Here is a tiny trained network, its code and every weight. The questions are about switching its units off for an input and a class, where a switched-off unit gives its printed mean instead of its output.

import numpy as np


def w(rows, s, z=0):
    codes = np.array(rows[::2]) - 128.0
    scale = np.full(codes.shape[1], s)
    scale[-1] = z or s
    return codes * scale


def f(y):
    return np.maximum(y, 0)


def log_softmax(a):
    a = a - a.max(-1, keepdims=True)
    return a - np.log(np.exp(a).sum(-1, keepdims=True))


def net(x, mask):
    res = np.array(x, float).reshape(1, 7) / 4 @ E
    y = f(res @ A[0][:, :-1].T + A[0][:, -1])
    res = res + np.where(mask, y, B[0][:, -1]) @ B[0][:, :-1]
    return log_softmax(res[-1] @ U[:, :-1].T + U[:, -1])


A, B = {}, {}
E = w([
[59,107,157],'x0',
[161,73,224],'x1',
[165,100,121],'x2',
[116,2,92],'x3',
[105,143,204],'x4',
[233,134,93],'x5',
[105,184,152],'x6',
],0.0055)
A[0] = w([
[120,132,117,108],'n0',
[174,126,124,46],'n1',
[53,74,189,44],'n2',
[189,87,134,85],'n3',
[185,109,127,86],'n4',
[101,39,91,90],'n5',
[135,182,119,60],'n6',
[103,140,194,41],'n7',
[119,81,92,108],'n8',
[90,219,141,81],'n9',
[104,40,65,92],'n10',
[137,188,115,47],'n11',
[17,103,249,122],'n12',
[255,93,177,81],'n13',
[97,92,132,100],'n14',
[77,132,73,43],'n15',
[132,234,103,58],'n16',
[112,112,34,90],'n17',
[94,141,128,59],'n18',
[176,161,122,2],'n19',
[88,131,166,130],'n20',
[125,157,129,81],'n21',
[94,131,184,156],'n22',
[133,109,124,107],'n23',
[89,147,89,105],'n24',
[111,70,106,111],'n25',
[167,130,124,59],'n26',
[108,72,115,106],'n27',
[56,119,138,38],'n28',
[120,82,97,136],'n29',
],0.011,0.0044)
B[0] = w([
[138,130,130,132],'n0',
[157,114,160,137],'n1',
[40,153,142,188],'n2',
[177,139,155,164],'n3',
[159,100,159,155],'n4',
[112,215,124,199],'n5',
[87,131,107,146],'n6',
[150,106,89,152],'n7',
[136,194,122,170],'n8',
[97,136,48,182],'n9',
[152,246,122,205],'n10',
[72,154,105,147],'n11',
[84,3,184,253],'n12',
[201,39,174,193],'n13',
[104,144,126,158],'n14',
[169,85,145,149],'n15',
[61,112,63,180],'n16',
[187,193,101,182],'n17',
[103,136,122,136],'n18',
[104,188,174,135],'n19',
[121,92,139,171],'n20',
[107,132,112,136],'n21',
[107,83,134,186],'n22',
[127,147,126,138],'n23',
[172,105,128,158],'n24',
[121,189,125,177],'n25',
[145,107,157,136],'n26',
[115,178,124,172],'n27',
[64,104,132,156],'n28',
[147,191,134,178],'n29',
],0.03,0.006)
U = w([
[75,125,52,236],'0',
[224,117,245,150],'1',
[214,162,14,122],'2',
[25,111,248,110],'3',
[109,87,248,133],'4',
[187,105,93,173],'5',
[111,254,249,70],'6',
[115,157,188,2],'7',
],0.0061,0.0063)

Each question gives the input, the list of numbers given to net, and the class t.
The units are the neurons (one row each of A and B). Each row of codes is followed by its name. A weight is (code - 128) times the scale printed after its matrix; where a second scale follows, it is the last column's (A, B and U).
mask holds one flag per neuron, in row order. A switched-off neuron (its flag False) gives its mean, the last column of its row in B, instead of its output. The means were averaged over made-up inputs and are rounded, as every weight is.
A unit's drop is (log p(t) with every unit on - log p(t) with that unit switched off) / (log p(t) with every unit on - log p(t) with every unit switched off).
The circuit of an input: a set's keep is (log p(t) with only the set's units on - log p(t) with every unit switched off) / (log p(t) with every unit on - log p(t) with every unit switched off). Starting from the 12 units with the biggest drops (on a tie, the unit counted first), units are removed one at a time, each time the one whose removal leaves the highest keep (on an exact tie, the one counted first), for as long as the keep stays at least 0.8.
units of the circuit, in order: the units of the circuit, biggest drop first
k most important neurons: the k neurons with the biggest drops, biggest first
drop when u is switched off: that unit's drop, to one decimal
input [-5,-4,7,-7,-5,-4,4], class 0: most important neuron => (n16)
input [-4,-3,-1,3,-4,-8,5], class 2: 4 most important neurons => (n12, n2, n17, n24)
input [-3,-8,7,2,2,-3,7], class 2: units of the circuit, in order => (n12, n2)
input [-4,-6,0,-1,-4,0,-3], class 2: units of the circuit, in order => (n12, n17)
input [2,-5,-1,-5,-2,-6,-5], class 0: units of the circuit, in order => (n9, n16)
input [-1,-8,-5,1,-4,5,4], class 2: 3 most important neurons => (n17, n12, n2)
input [4,3,6,3,-7,4,-1], class 6: units of the circuit, in order => (n10, n5)
input [1,-5,1,3,-1,5,-3], class 6: 3 most important neurons => (n9, n10, n16)
input [-1,3,-4,-6,3,8,-4], class 1: 2 most important neurons => (n13, n12)
input [-3,4,-8,-3,-1,8,7], class 0: 2 most important neurons => (n16, n12)
input [-5,-2,-1,2,-8,2,0], class 2: 2 most important neurons => (n12, n17)
input [-8,-6,0,8,-3,-6,8], class 2: units of the circuit, in order => (n17, n12)
input [-4,8,3,5,-6,-2,2], class 1: 2 most important neurons => (n13, n2)
input [-5,-8,-1,7,-1,7,2], class 2: units of the circuit, in order => (n17)
input [0,-5,-2,2,-3,0,8], class 2: 3 most important neurons => (n12, n2, n17)
input [-4,-8,6,-8,3,8,-1], class 0: drop when n16 is switched off => 0.4
input [-6,4,-4,3,-2,1,0], class 1: drop when n29 is switched off => 0.0
input [8,6,4,-7,-1,6,6], class 4: drop when n5 is switched off => 0.1
